Each row has a name. After each piece below comes the name of the row it's from, unless a question asks for something else. Each question is about the rows just above it.

D: [ 97  97  95  70 121 133 115  92 169 109 178 122 141 152 122 161 152]
P: [119 102 169 106 134 166 138 139 103 157 154 159 204 153 111 150 143]
F: [124 109  76 105 165  83  99 152 125 116 105 104  62 114 100 128 116]
S: [100 112  92  85 106 175 118  80 181  97 175 118 130 146 136 156 149]
B: [100 112  92  85 106 131 118  80 181  97 175 118 130 146 136 156 149]
[130  80 181 175  85 146 100 106 156 112 118 149 118  92 175  97 136] is which row reordered?	S
Does one of the named rows hold [157 154 158] side by side, in this order?	no
Does one of the named rows hold [125 152] side by side, in this order?	no

T: [203 133 149 142 152 131 135]
W: [117 160 118 177 134 156 177]
E: [ 74 115 145  81 114 108 101]
N: [174 133  97 144 125 157 181]
V: [124 107  60 122  97 145 149]
H: [100 147 121 196 141 124  97]
L: [151 151 197 117 155 125 145]
Q: [108 166 136 184 142 148 163]
R: [157 108  75 108 104 149 166]
J: [202 134 152 134 150 134 145]
Y: [ 99 155 133 195 145 126 107]
Among the named rows, does one hold [108 104 149] next to each other, in this order?	yes
Is [114  81 145 115] printed in one of the named rows, side by side and in this order?	no
Among the named rows, does one hold [107  60] next to each other, in this order?	yes

U: [150 130 141 129 156 114 131 135 125 122 129 140 121 129 138 133 145 119
 139 126 125 130 129 131 106 160]
K: [142 140 141 141 144 155 140 122 113 125 121 123 106 140 167 143 116 124
 114 122 152 112 114 133 125 118]
M: [136 149 109 135 141 113 132 157 116 109 122 128 118 116 162 117 126 127
 149 129 119 114 129 106 137  99]
Z: [153 125 129 141 115 116 123 129 132 136 142 122 147 133 144 139 126 121
 113 118 134 140 131 125 134 120]
C: [129 129 125 106 114 121 131 133 129 160 130 139 141 125 131 140 129 130
 145 126 138 156 135 121 150 119]
A: [119 146 128 115 100 110 124 126 146 151 125 135 130 138 118 123 127 105
 141 140 142 138 124 132 135 111]
G: [149 122 109 114 157 132 162 113 129 109 149 136 141 119 116 118 117 135
 128 129 106 126 137 116  99 128]
Is [141 125] printed in one of the named rows, side by side and in this order?	yes
Which row holds these entries in another order? [128 149 122 109 114 157 132 162 113 129 109 149 136 141 119 116 118 117
 135 128 129 106 126 137 116  99]	G
Put [119 150 121 135 156 138 126 145 130 129 140 131 125 141 139 130 160 129
 133 131 121 114 106 125 129 129] back in order: which row is it?	C
Among the named rows, does one hold [131 125 134] next to each other, in this order?	yes
Is [149 136 141 119] printed in one of the named rows, side by side and in this order?	yes

tefo: [107 184 172 139  79 102 183  69 165 120  77 183 132 106  96 104  72  66
  86 131 100 195 152 129]
Pum: [195 102  66 172 183 104  79 100 129  96  77 120 183 152 164 184  69 131
 106 139  86  72 132 107]
Nagel: [ 86 102 195  69  77 131 104 183 120 152 132 129  66  72 107  99  79  96
 139 172 106 184 183 164]
Dob: [195 103 193 102 180 122 135 124 108 155  97 152 178  64 102  89 179  74
 117 165 125 126 118 107]
Among the named rows, does one hold [184 172 138] next to each other, in this order?	no
Which row holds these entries in another order? [104 183 120 152 132 129  66  72 107  99  79  96 139 172 106 184 183 164
  86 102 195  69  77 131]	Nagel
[129 152 195 100 131  86  66  72 104  96 106 132 183  77 120 165  69 183
 102  79 139 172 184 107] is which row reordered?	tefo
Which row holds these entries in another order? [107 118 126 125 165 117  74 179  89 102  64 178 152  97 155 108 124 135
 122 180 102 193 103 195]	Dob
Does one of the named rows hold [195 152] side by side, in this order?	yes
Put [ 69 102  96  72  77 195  66 104 129 172 106 183  86  99 120 132 184 164
 152  79 183 131 139 107] back in order: which row is it?	Nagel
[ 66  69  72  77  79  86  96 100 102 104 106 107 120 129 131 132 139 152
 164 172 183 183 184 195] is which row reordered?	Pum

baziz: [151 121 120 134 105 102 105 145  63 141]
bav: [151 121 120 134 105 102  99 145  63 141]
fakuz: [136 150 121 107  75 129 116  99 150  74]
Is [102 105] printed in one of the named rows, side by side and in this order?	yes
Which row holds these entries in another order? [121 141  63 105 145 134 105 120 151 102]	baziz

lutat: [129 134 122 127 199]
Vafar: [128 127 133 134 135]
Lag: [133 133 135 127 128]
Put [135 134 133 127 128] back in order: which row is it?	Vafar
[127 128 133 133 135] is which row reordered?	Lag

